Here is a tiny trained network, its code and every weight. The questions are about switching its units off for an input and a class, where a switched-off unit gives its printed mean instead of its output.

import numpy as np


def w(rows, s, z=0):
    codes = np.array(rows[::2]) - 128.0
    scale = np.full(codes.shape[1], s)
    scale[-1] = z or s
    return codes * scale


def f(y):
    return np.maximum(y, 0)


def log_softmax(a):
    a = a - a.max(-1, keepdims=True)
    return a - np.log(np.exp(a).sum(-1, keepdims=True))


def net(x, mask):
    res = np.array(x, float).reshape(1, 4) / 4 @ E
    y = f(res @ A[0][:, :-1].T + A[0][:, -1])
    res = res + np.where(mask, y, B[0][:, -1]) @ B[0][:, :-1]
    return log_softmax(res[-1] @ U[:, :-1].T + U[:, -1])


A, B = {}, {}
E = w([
[162,139,104,189,86,89,183,91,47],'x0',
[148,129,148,148,56,110,205,100,197],'x1',
[182,154,53,106,123,155,159,191,132],'x2',
[106,146,85,88,245,188,198,69,105],'x3',
],0.012)
A[0] = w([
[129,151,185,141,20,110,83,172,92,118],'neuron 0',
[57,117,217,136,196,138,123,51,171,231],'neuron 1',
[70,100,229,145,126,106,66,122,144,166],'neuron 2',
[140,127,84,124,218,155,108,189,60,202],'neuron 3',
[188,128,55,182,84,136,209,117,59,196],'neuron 4',
[86,119,162,143,87,116,108,147,88,74],'neuron 5',
[176,116,75,114,88,123,110,204,176,198],'neuron 6',
[111,147,114,122,226,136,138,92,112,208],'neuron 7',
[52,106,134,108,222,138,121,70,128,172],'neuron 8',
[98,123,197,158,91,156,66,97,90,96],'neuron 9',
[165,152,69,111,116,175,127,253,230,121],'neuron 10',
[86,120,69,115,182,127,63,153,54,142],'neuron 11',
[125,121,112,137,96,92,66,132,115,252],'neuron 12',
[142,142,122,89,143,160,167,128,203,228],'neuron 13',
[130,115,159,155,61,117,134,136,190,132],'neuron 14',
[151,150,129,141,131,125,133,90,107,76],'neuron 15',
],0.011,0.0027)
B[0] = w([
[139,105,142,217,166,134,159,119,164,247],'neuron 0',
[51,142,74,106,135,164,130,104,163,231],'neuron 1',
[70,137,175,148,112,82,50,95,152,232],'neuron 2',
[178,159,149,103,110,159,101,151,66,223],'neuron 3',
[157,134,116,117,119,88,254,91,81,228],'neuron 4',
[128,132,153,144,135,134,118,110,143,176],'neuron 5',
[138,80,145,113,151,117,141,207,181,217],'neuron 6',
[98,126,163,112,106,162,124,145,116,221],'neuron 7',
[67,131,150,92,143,186,157,157,137,231],'neuron 8',
[92,145,152,180,123,64,89,126,92,194],'neuron 9',
[137,85,160,70,112,68,99,219,186,237],'neuron 10',
[169,162,176,133,104,165,60,133,56,216],'neuron 11',
[155,121,169,174,135,136,128,125,126,201],'neuron 12',
[143,118,61,83,124,103,105,131,150,197],'neuron 13',
[172,124,53,140,147,121,73,98,115,214],'neuron 14',
[115,132,109,109,115,96,126,146,110,148],'neuron 15',
],0.018,0.014)
U = w([
[208,96,120,190,158,139,152,137,139,61],'0',
[6,168,107,68,138,200,101,122,144,107],'1',
[119,116,21,116,136,116,75,79,185,80],'2',
[81,114,135,178,148,87,52,91,165,158],'3',
[170,162,164,127,125,189,82,167,81,165],'4',
[150,75,120,81,122,82,71,202,186,100],'5',
[142,138,95,99,96,82,183,110,91,255],'6',
],0.011,0.0016)

Each question gives the input, the list of numbers given to net, and the class t.
The units are the neurons (one row each of A and B). Each row of codes is followed by its name. A weight is (code - 128) times the scale printed after its matrix; where a second scale follows, it is the last column's (A, B and U).
mask holds one flag per neuron, in row order. A switched-off neuron (its flag False) gives its mean, the last column of its row in B, instead of its output. The means were averaged over made-up inputs and are rounded, as every weight is.
A unit's drop is (log p(t) with every unit on - log p(t) with that unit switched off) / (log p(t) with every unit on - log p(t) with every unit switched off).
The circuit of an input: a set's keep is (log p(t) with only the set's units on - log p(t) with every unit switched off) / (log p(t) with every unit on - log p(t) with every unit switched off). Starting from the 12 units with the biggest drops (on a tie, the unit counted first), units are removed one at a time, each time the one whose removal leaves the highest keep (on an exact tie, the one counted first), for as long as the keep stays at least 0.8.
units of the circuit, in order: the units of the circuit, biggest drop first
top k neurons: the k neurons with the biggest drops, biggest first
drop of u: that unit's drop, to one decimal
input [2,-2,-8,0], class 1: units of the circuit, in order : (neuron 1)
input [-8,-3,-6,-2], class 1: top 3 neurons : (neuron 1; neuron 8; neuron 0)
input [4,-8,8,-8], class 0: top 4 neurons : (neuron 0; neuron 4; neuron 12; neuron 2)
input [4,4,8,-7], class 0: top 2 neurons : (neuron 4; neuron 0)
input [-3,-5,-1,0], class 4: top 3 neurons : (neuron 11; neuron 3; neuron 13)
input [0,-4,6,0], class 4: top 4 neurons : (neuron 3; neuron 11; neuron 2; neuron 13)
input [2,5,-1,-8], class 3: top 3 neurons : (neuron 2; neuron 9; neuron 3)
input [2,7,7,1], class 6: top 2 neurons : (neuron 4; neuron 2)
input [6,4,-5,7], class 1: top 2 neurons : (neuron 1; neuron 8)
input [0,6,5,8], class 6: drop of neuron 4 : 0.4
input [-6,-6,0,1], class 4: drop of neuron 3 : 2.2
input [8,-4,4,-8], class 0: drop of neuron 14 : 0.0
